Below is a small trained network, with its code and all its weights. Each question gives an input and a class and asks what happens when units are switched off, that is, made to give their printed mean instead of their output.

import numpy as np


def w(rows, s, z=0):
    codes = np.array(rows[::2]) - 128.0
    scale = np.full(codes.shape[1], s)
    scale[-1] = z or s
    return codes * scale


def norm(h):
    return h / np.sqrt((h * h).mean(-1, keepdims=True) + 1e-5)


def f(y):
    return np.maximum(y, 0)


def log_softmax(a):
    a = a - a.max(-1, keepdims=True)
    return a - np.log(np.exp(a).sum(-1, keepdims=True))


def net(x, mask):
    res = np.array(x, float).reshape(1, 4) / 4 @ E
    u = 0
    for l in range(3):
        y = f(norm(res) @ A[l][:, :-1].T + A[l][:, -1])
        res = res + np.where(mask[u : u + 9], y, B[l][:, -1]) @ B[l][:, :-1]
        u += 9
    return log_softmax(norm(res)[-1] @ U[:, :-1].T + U[:, -1])


A, B = {}, {}
E = w([
[121,63,106],'x0',
[49,205,251],'x1',
[91,253,67],'x2',
[229,185,50],'x3',
],0.0046)
A[0] = w([
[186,155,194,87],'0.n1',
[68,171,118,110],'0.n2',
[205,151,143,119],'0.n3',
[112,99,205,127],'0.n4',
[163,225,168,18],'0.n5',
[159,55,123,252],'0.n6',
[136,239,164,101],'0.n7',
[115,138,203,143],'0.n8',
[158,144,254,144],'0.n9',
],0.0093,0.0028)
B[0] = w([
[140,106,197,175],'0.n1',
[17,182,66,191],'0.n2',
[142,61,107,178],'0.n3',
[137,202,142,217],'0.n4',
[255,124,105,198],'0.n5',
[137,77,35,245],'0.n6',
[228,106,245,239],'0.n7',
[176,63,60,219],'0.n8',
[8,111,97,255],'0.n9',
],0.0045)
A[1] = w([
[103,136,83,214],'1.n1',
[225,150,83,55],'1.n2',
[203,109,152,135],'1.n3',
[140,88,158,168],'1.n4',
[136,134,190,133],'1.n5',
[55,193,2,239],'1.n6',
[82,147,80,24],'1.n7',
[139,41,165,250],'1.n8',
[121,119,87,88],'1.n9',
],0.0096,0.0021)
B[1] = w([
[96,161,152,187],'1.n1',
[116,169,87,216],'1.n2',
[128,77,127,192],'1.n3',
[169,133,103,183],'1.n4',
[141,103,66,181],'1.n5',
[130,24,246,247],'1.n6',
[105,143,130,150],'1.n7',
[108,254,58,252],'1.n8',
[186,117,121,163],'1.n9',
],0.0065,0.0047)
A[2] = w([
[160,84,165,134],'2.n1',
[162,85,112,91],'2.n2',
[176,187,89,156],'2.n3',
[104,146,128,71],'2.n4',
[155,180,227,184],'2.n5',
[25,128,112,254],'2.n6',
[91,114,246,76],'2.n7',
[118,45,102,194],'2.n8',
[139,189,162,159],'2.n9',
],0.013,0.0037)
B[2] = w([
[147,52,119,162],'2.n1',
[85,124,101,178],'2.n2',
[94,57,224,219],'2.n3',
[134,89,163,141],'2.n4',
[103,52,95,232],'2.n5',
[162,217,187,255],'2.n6',
[39,123,104,226],'2.n7',
[184,254,18,228],'2.n8',
[61,18,129,190],'2.n9',
],0.0067,0.0065)
U = w([
[63,119,191,200],'0',
[184,41,201,73],'1',
[158,213,239,18],'2',
[158,250,130,4],'3',
[200,165,53,248],'4',
],0.011,0.0034)

Each question gives the input, the list of numbers given to net, and the class t.
The units are the neurons (one row each of A and B). Each row of codes is followed by its name. A weight is (code - 128) times the scale printed after its matrix; where a second scale follows, it is the last column's (A, B and U).
mask holds one flag per neuron, layer by layer. A switched-off neuron (its flag False) gives its mean, the last column of its row in B, instead of its output. The means were averaged over made-up inputs and are rounded, as every weight is.
A unit's drop is (log p(t) with every unit on - log p(t) with that unit switched off) / (log p(t) with every unit on - log p(t) with every unit switched off).
The circuit of an input: a set's keep is (log p(t) with only the set's units on - log p(t) with every unit switched off) / (log p(t) with every unit on - log p(t) with every unit switched off). Starting from the 12 units with the biggest drops (on a tie, the unit counted first), units are removed one at a time, each time the one whose removal leaves the highest keep (on an exact tie, the one counted first), for as long as the keep stays at least 0.8.
circuit, biggest first: the units of the circuit, biggest drop first
unit that matters most: the unit with the biggest drop
k most important neurons: the k neurons with the biggest drops, biggest first
top k neurons in layer l: the k neurons of layer l with the biggest drops, biggest first
input [-2,1,-3,-2], class 2: unit that matters most => 2.n6
input [0,-2,5,-2], class 0: circuit, biggest first => (2.n7, 1.n6)
input [-8,-1,-2,-2], class 1: circuit, biggest first => (0.n5, 2.n7)
input [-5,1,-4,1], class 2: circuit, biggest first => (0.n9, 2.n6)
input [8,1,7,0], class 0: circuit, biggest first => (1.n6, 2.n7)
input [-4,-7,-1,-7], class 4: 2 most important neurons => (0.n6, 0.n9)
input [-8,2,-7,7], class 1: top 2 neurons in layer 2 => (2.n3, 2.n8)
input [5,3,1,7], class 1: 3 most important neurons => (2.n3, 2.n8, 2.n6)
input [3,5,-3,3], class 2: 4 most important neurons => (0.n9, 2.n6, 2.n5, 2.n7)
input [7,7,-5,8], class 2: 3 most important neurons => (1.n8, 0.n9, 2.n5)
input [4,1,4,2], class 0: 2 most important neurons => (2.n7, 0.n2)
input [2,8,-8,5], class 2: 3 most important neurons => (0.n9, 1.n8, 2.n6)
input [7,3,-2,0], class 3: 2 most important neurons => (0.n7, 0.n6)
input [0,5,-7,3], class 2: top 3 neurons in layer 2 => (2.n6, 2.n8, 2.n7)
input [-6,2,-4,-2], class 2: unit that matters most => 0.n9
input [6,0,6,0], class 0: 3 most important neurons => (1.n6, 2.n7, 0.n2)
input [3,2,1,4], class 1: 3 most important neurons => (2.n3, 2.n8, 2.n6)
input [-5,2,-7,-8], class 3: top 2 neurons in layer 2 => (2.n6, 2.n3)
input [-2,-5,8,-4], class 0: 2 most important neurons => (1.n6, 2.n7)
input [-5,-4,-3,-3], class 4: top 3 neurons in layer 0 => (0.n6, 0.n9, 0.n2)
